Below are the code and all the weights of a small trained network. Each question names an input and a target symbol and asks about switching units off, where a switched-off unit gives its printed mean instead of its output.

import numpy as np


def w(rows, s, z=0):
    codes = np.array(rows[::2]) - 128.0
    scale = np.full(codes.shape[1], s)
    scale[-1] = z or s
    return codes * scale


def norm(h):
    return h / np.sqrt((h * h).mean(-1, keepdims=True) + 1e-5)


def f(y):
    return np.maximum(y, 0)


def softmax(a):
    e = np.exp(a - a.max(-1, keepdims=True))
    return e / e.sum(-1, keepdims=True)


def log_softmax(a):
    a = a - a.max(-1, keepdims=True)
    return a - np.log(np.exp(a).sum(-1, keepdims=True))


def net(x, mask):
    ids = ['ΓΞΩαβδεζθφψ'.index(c) for c in x.split()]
    T = len(ids)
    res = E[ids] + P[:T]
    r = norm(res)
    for j in range(2):
        rows = slice(2 * j, 2 * j + 2)
        q, k, v = (r @ M[0][rows].T for M in (Q, K, V))
        z = softmax(np.where(np.tri(T) > 0, q @ k.T / 2**0.5, -1e9)) @ v
        o = O[0][rows]
        res = res + np.where(mask[j], z, o[:, -1]) @ o[:, :-1]
    y = f(norm(res) @ A[0][:, :-1].T + A[0][:, -1])
    res = res + np.where(mask[2:6], y, B[0][:, -1]) @ B[0][:, :-1]
    return log_softmax(norm(res)[-1] @ U[:, :-1].T + U[:, -1])


Q, K, V, O, A, B = {}, {}, {}, {}, {}, {}
E = w([
[169,116,52,167,148],'Γ',
[99,30,107,101,134],'Ξ',
[68,116,106,165,104],'Ω',
[131,193,198,176,138],'α',
[107,188,191,136,104],'β',
[56,69,197,95,135],'δ',
[157,109,76,92,106],'ε',
[64,150,202,69,78],'ζ',
[134,7,57,115,173],'θ',
[115,42,78,77,123],'φ',
[107,165,117,78,47],'ψ',
],0.011)
P = w([
[128,155,72,63,190],'0',
[188,98,138,72,150],'1',
[200,95,172,197,72],'2',
[138,70,187,116,117],'3',
[205,101,104,9,154],'4',
[95,160,42,151,135],'5',
[203,70,131,176,72],'6',
[148,139,155,91,132],'7',
[47,121,177,112,74],'8',
[208,60,136,175,74],'9',
],0.011)
Q[0] = w([
[162,156,96,77,203],'H0',
[42,195,86,74,192],'H0',
[193,90,170,156,4],'H1',
[166,39,152,179,110],'H1',
],0.012)
K[0] = w([
[194,102,197,93,71],'H0',
[160,93,157,209,7],'H0',
[95,170,71,82,156],'H1',
[101,118,123,82,187],'H1',
],0.014)
V[0] = w([
[78,50,131,47,43],'H0',
[52,146,191,166,212],'H0',
[145,205,6,109,34],'H1',
[94,236,199,103,39],'H1',
],0.012)
O[0] = w([
[193,153,151,10,160,255],'H0',
[124,166,99,130,8,233],'H0',
[52,82,131,66,186,6],'H1',
[122,14,122,65,104,115],'H1',
],0.015,0.0034)
A[0] = w([
[252,82,7,124,207,252],'N0',
[177,82,92,138,140,45],'N1',
[75,161,116,120,153,142],'N2',
[109,176,104,2,64,176],'N3',
],0.0087,0.0032)
B[0] = w([
[2,203,148,95,138,206],'N0',
[142,159,146,105,109,134],'N1',
[96,90,215,151,47,150],'N2',
[180,163,166,144,84,254],'N3',
],0.0089,0.0069)
U = w([
[100,105,142,200,160,152],'Γ',
[145,148,134,141,149,81],'Ξ',
[18,152,190,104,92,3],'Ω',
[68,124,68,210,52,142],'α',
[92,43,100,105,74,181],'β',
[255,148,110,128,56,132],'δ',
[124,91,147,110,198,176],'ε',
[190,48,131,24,106,79],'ζ',
[141,156,121,157,151,137],'θ',
[126,159,151,91,174,122],'φ',
[126,55,118,38,174,141],'ψ',
],0.0095,0.0039)

Each question gives the input, a string of symbols that net reads in full, and the target symbol t.
The units are the heads (2 rows each of Q, K, V and O) and the neurons (one row each of A and B). Each row of codes is followed by its name. A weight is (code - 128) times the scale printed after its matrix; where a second scale follows, it is the last column's (O, A, B and U).
mask holds one flag per unit, heads first, then neurons. A switched-off unit (its flag False) gives its mean, the last column of its rows in O or B, instead of its output. The means were averaged over made-up inputs and are rounded, as every weight is.
A unit's drop is (log p(t) with every unit on - log p(t) with that unit switched off) / (log p(t) with every unit on - log p(t) with every unit switched off).
The circuit of an input: a set's keep is (log p(t) with only the set's units on - log p(t) with every unit switched off) / (log p(t) with every unit on - log p(t) with every unit switched off). Starting from all 6 units, units are removed one at a time, each time the one whose removal leaves the highest keep (on an exact tie, the one counted first), for as long as the keep stays at least 0.8.
circuit, biggest first: the units of the circuit, biggest drop first
unit that matters most: the unit with the biggest drop
which heads matter: for each layer, one digit per head in row order, 1 if its drop is at least 0.15 and else 0, layers parted by /
input α δ β ψ, target α: unit that matters most	H0
input α φ Ω δ Γ β, target Ω: circuit, biggest first	[H0 N2 H1]
input ψ δ α Ξ ε α β, target ψ: which heads matter	01
input ζ α δ δ, target ζ: circuit, biggest first	[H1 H0]
input β Ξ β Γ β ψ, target β: which heads matter	11
input δ α ε δ Ω ζ ψ β, target ψ: which heads matter	11
input ζ δ δ α, target ζ: which heads matter	01
input δ θ Γ ζ ζ Ω, target Γ: which heads matter	10
input δ ε ε δ α δ Ω α Ω, target δ: circuit, biggest first	[H0 N3]
input β δ δ φ, target β: which heads matter	11
input β δ ζ, target β: which heads matter	11
input α α α α β δ α Ω ψ ζ, target α: which heads matter	10
input α Γ δ β β δ Ξ δ α, target δ: circuit, biggest first	[N0 H1]
input Γ Ω ε δ φ ζ α β Ξ Ξ, target Γ: circuit, biggest first	[H0]
input Ω ζ ε Γ ζ δ δ, target Ω: which heads matter	01
input β β α α δ δ α Γ Ξ δ, target β: circuit, biggest first	[H1 H0]
input ζ ζ δ δ ε δ ε δ ζ, target δ: circuit, biggest first	[N3 H0]
input α δ δ δ δ ζ, target δ: which heads matter	01
input φ δ Ω ζ β ψ, target Ω: circuit, biggest first	[H0 N0 N2]
input α Ω β δ Ξ β Ω, target α: circuit, biggest first	[H0]
input ψ α δ β α β δ, target ψ: which heads matter	01
